Below are the code and all the weights of a small trained network. Each question names an input and a class and asks about switching units off, where a switched-off unit gives its printed mean instead of its output.

import numpy as np


def w(rows, s, z=0):
    codes = np.array(rows[::2]) - 128.0
    scale = np.full(codes.shape[1], s)
    scale[-1] = z or s
    return codes * scale


def f(y):
    return y / 2 * (1 + np.tanh(0.7978845608 * (y + 0.044715 * y**3)))


def log_softmax(a):
    a = a - a.max(-1, keepdims=True)
    return a - np.log(np.exp(a).sum(-1, keepdims=True))


def net(x, mask):
    res = np.array(x, float).reshape(1, 4) / 4 @ E
    y = f(res @ A[0][:, :-1].T + A[0][:, -1])
    res = res + np.where(mask, y, B[0][:, -1]) @ B[0][:, :-1]
    return log_softmax(res[-1] @ U[:, :-1].T + U[:, -1])


A, B = {}, {}
E = w([
[255,74,229,93,165],'x0',
[54,39,160,234,198],'x1',
[131,131,130,135,126],'x2',
[232,162,37,150,197],'x3',
],0.0072)
A[0] = w([
[69,120,239,101,40,187],'N1',
[50,92,239,80,26,103],'N2',
[182,190,124,46,49,131],'N3',
[16,157,75,158,78,229],'N4',
[84,69,167,214,210,102],'N5',
[67,78,193,86,38,88],'N6',
[183,112,244,99,174,201],'N7',
[51,184,53,151,71,182],'N8',
[117,26,97,253,253,154],'N9',
[193,122,234,83,172,182],'N10',
[175,202,96,82,40,79],'N11',
[175,167,95,56,38,61],'N12',
[180,56,226,76,118,245],'N13',
[166,156,96,18,50,67],'N14',
[248,202,34,206,233,211],'N15',
[204,115,1,125,218,173],'N16',
[193,97,253,89,153,253],'N17',
[240,48,183,93,233,251],'N18',
[162,187,91,62,58,74],'N19',
[43,187,43,166,54,204],'N20',
],0.0055,0.0014)
B[0] = w([
[149,247,82,81,105,208],'N1',
[114,202,78,30,81,216],'N2',
[86,46,171,192,38,193],'N3',
[182,131,94,172,68,218],'N4',
[77,131,190,128,48,190],'N5',
[109,196,81,41,133,184],'N6',
[150,133,87,168,90,201],'N7',
[187,83,88,220,90,207],'N8',
[52,110,199,94,3,229],'N9',
[177,119,79,169,64,198],'N10',
[97,55,193,148,53,181],'N11',
[64,51,197,163,64,176],'N12',
[162,126,60,168,80,211],'N13',
[94,72,212,168,66,183],'N14',
[61,205,133,33,68,254],'N15',
[50,189,149,39,51,215],'N16',
[150,143,76,185,89,221],'N17',
[123,160,85,169,40,238],'N18',
[79,85,183,161,80,175],'N19',
[186,110,95,209,86,225],'N20',
],0.0054)
U = w([
[67,50,253,163,83,93],'0',
[100,221,89,48,106,120],'1',
[129,124,117,159,116,255],'2',
[182,113,50,216,98,50],'3',
[148,93,141,114,191,136],'4',
[162,85,184,104,248,4],'5',
],0.0078,0.0044)

Each question gives the input, the list of numbers given to net, and the class t.
The units are the neurons (one row each of A and B). Each row of codes is followed by its name. A weight is (code - 128) times the scale printed after its matrix; where a second scale follows, it is the last column's (A, B and U).
mask holds one flag per neuron, in row order. A switched-off neuron (its flag False) gives its mean, the last column of its row in B, instead of its output. The means were averaged over made-up inputs and are rounded, as every weight is.
A unit's drop is (log p(t) with every unit on - log p(t) with that unit switched off) / (log p(t) with every unit on - log p(t) with every unit switched off).
The circuit of an input: a set's keep is (log p(t) with only the set's units on - log p(t) with every unit switched off) / (log p(t) with every unit on - log p(t) with every unit switched off). Starting from the 12 units with the biggest drops (on a tie, the unit counted first), units are removed one at a time, each time the one whose removal leaves the highest keep (on an exact tie, the one counted first), for as long as the keep stays at least 0.8.
circuit, biggest first: the units of the circuit, biggest drop first
top k neurons: the k neurons with the biggest drops, biggest first
drop when u is switched off: that unit's drop, to one decimal
input [-3,3,5,7], class 1: top 2 neurons => [N15 N16]
input [-3,0,-7,-7], class 1: circuit, biggest first => [N2 N1]
input [5,-3,7,-7], class 1: top 3 neurons => [N2 N1 N6]
input [-1,5,-5,-6], class 1: circuit, biggest first => [N2 N1 N6]
input [2,8,-5,8], class 0: circuit, biggest first => [N9]
input [-1,-8,7,-8], class 0: top 4 neurons => [N3 N14 N12 N11]
input [-5,8,-1,6], class 0: top 2 neurons => [N9 N5]
input [3,2,-3,6], class 1: circuit, biggest first => [N15 N16]
input [-8,7,-5,-4], class 3: circuit, biggest first => [N4 N20]
input [1,-2,0,0], class 4: drop when N9 is switched off => 0.2
input [2,3,0,6], class 1: drop when N5 is switched off => 0.0
input [8,-2,-5,-6], class 3: drop when N7 is switched off => 0.1
input [0,-1,-3,2], class 4: drop when N9 is switched off => 0.1
input [4,-1,-2,-2], class 3: top neuron => [N15]
